Below is a small trained network, with its code and all its weights. Each question gives an input and a class and asks what happens when units are switched off, that is, made to give their printed mean instead of their output.

import numpy as np


def w(rows, s, z=0):
    codes = np.array(rows[::2]) - 128.0
    scale = np.full(codes.shape[1], s)
    scale[-1] = z or s
    return codes * scale


def norm(h):
    return h / np.sqrt((h * h).mean(-1, keepdims=True) + 1e-5)


def f(y):
    return y / 2 * (1 + np.tanh(0.7978845608 * (y + 0.044715 * y**3)))


def log_softmax(a):
    a = a - a.max(-1, keepdims=True)
    return a - np.log(np.exp(a).sum(-1, keepdims=True))


def net(x, mask):
    res = np.array(x, float).reshape(1, 8) / 4 @ E
    u = 0
    for l in range(2):
        y = f(norm(res) @ A[l][:, :-1].T + A[l][:, -1])
        res = res + np.where(mask[u : u + 4], y, B[l][:, -1]) @ B[l][:, :-1]
        u += 4
    return log_softmax(norm(res)[-1] @ U[:, :-1].T + U[:, -1])


A, B = {}, {}
E = w([
[158,244,84,145,217,101,204,146,118],'x0',
[132,129,108,124,122,146,128,138,126],'x1',
[129,128,126,127,117,130,136,130,133],'x2',
[121,132,143,142,140,127,127,123,132],'x3',
[83,177,200,100,123,187,222,111,22],'x4',
[221,149,243,115,107,155,100,215,127],'x5',
[131,130,118,129,121,146,125,134,126],'x6',
[123,128,122,120,126,126,124,131,129],'x7',
],0.011)
A[0] = w([
[109,152,153,97,113,182,202,78,66,103],'L0N0',
[223,185,151,132,165,106,103,193,141,11],'L0N1',
[132,192,130,119,211,159,227,155,50,63],'L0N2',
[158,196,254,106,71,236,116,160,100,2],'L0N3',
],0.0074,0.0054)
B[0] = w([
[78,140,203,156,113,120,162,189,83,213],'L0N0',
[134,55,185,252,146,244,245,185,254,198],'L0N1',
[138,170,68,168,70,93,81,25,155,236],'L0N2',
[159,77,136,6,159,97,64,151,113,255],'L0N3',
],0.0086,0.0054)
A[1] = w([
[15,68,203,133,128,154,166,136,65,2],'L1N0',
[237,255,192,111,131,136,169,164,107,20],'L1N1',
[175,139,79,136,252,78,225,154,156,65],'L1N2',
[195,96,70,124,46,139,141,136,124,197],'L1N3',
],0.0094,0.0051)
B[1] = w([
[146,116,65,110,103,182,148,149,138,232],'L1N0',
[90,61,122,117,183,129,125,6,195,253],'L1N1',
[173,159,89,83,126,165,109,177,99,248],'L1N2',
[95,125,158,164,159,89,142,122,126,233],'L1N3',
],0.017,0.0044)
U = w([
[70,55,105,137,160,85,91,15,185,252],'0',
[172,74,222,189,83,79,48,228,155,66],'1',
[67,93,69,108,22,215,173,130,68,74],'2',
[156,93,229,23,89,167,120,148,40,111],'3',
[156,198,3,137,157,86,79,178,111,145],'4',
[228,157,138,164,192,190,158,168,209,77],'5',
[78,252,98,149,120,90,195,61,42,94],'6',
],0.015,0.0049)

Each question gives the input, the list of numbers given to net, and the class t.
The units are the neurons (one row each of A and B). Each row of codes is followed by its name. A weight is (code - 128) times the scale printed after its matrix; where a second scale follows, it is the last column's (A, B and U).
mask holds one flag per neuron, layer by layer. A switched-off neuron (its flag False) gives its mean, the last column of its row in B, instead of its output. The means were averaged over made-up inputs and are rounded, as every weight is.
A unit's drop is (log p(t) with every unit on - log p(t) with that unit switched off) / (log p(t) with every unit on - log p(t) with every unit switched off).
The circuit of an input: a set's keep is (log p(t) with only the set's units on - log p(t) with every unit switched off) / (log p(t) with every unit on - log p(t) with every unit switched off). Starting from all 8 units, units are removed one at a time, each time the one whose removal leaves the highest keep (on an exact tie, the one counted first), for as long as the keep stays at least 0.8.
units of the circuit, in order: the units of the circuit, biggest drop first
most important unit: the unit with the biggest drop
k most important neurons of layer l: the k neurons of layer l with the biggest drops, biggest first
drop when u is switched off: that unit's drop, to one decimal
input [4,6,5,-4,7,3,5,0], class 0: units of the circuit, in order	(L1N1)
input [-5,6,7,-1,1,-5,4,5], class 2: 2 most important neurons of layer 0	(L0N2 L0N3)
input [1,7,5,-3,2,-8,0,5], class 6: units of the circuit, in order	(L1N1 L1N0)
input [1,-2,-3,7,-3,-6,-4,3], class 4: units of the circuit, in order	(L1N1 L1N2)
input [-6,1,3,8,1,-2,-1,0], class 2: 2 most important neurons of layer 1	(L1N0 L1N1)
input [1,2,-6,8,0,0,-3,4], class 4: 2 most important neurons of layer 1	(L1N1 L1N3)
input [0,-7,4,3,7,-3,-1,-2], class 2: 2 most important neurons of layer 1	(L1N0 L1N3)
input [3,-7,7,-6,-7,-7,-3,0], class 4: units of the circuit, in order	(L1N2 L1N1)
input [4,-2,-8,4,0,-5,4,3], class 4: 3 most important neurons of layer 1	(L1N2 L1N1 L1N3)
input [1,-7,8,-4,3,-8,8,0], class 6: 2 most important neurons of layer 1	(L1N1 L1N2)
input [2,-4,0,3,-3,0,6,-6], class 4: 2 most important neurons of layer 1	(L1N2 L1N1)
input [3,0,-7,5,6,1,1,2], class 0: drop when L0N0 is switched off	0.0
input [2,5,-4,1,4,6,3,5], class 0: drop when L1N1 is switched off	0.7
input [5,-8,-8,4,-8,-6,-8,4], class 4: drop when L1N2 is switched off	0.1
input [-1,-7,3,-1,-5,2,-6,-1], class 1: most important unit	L1N1
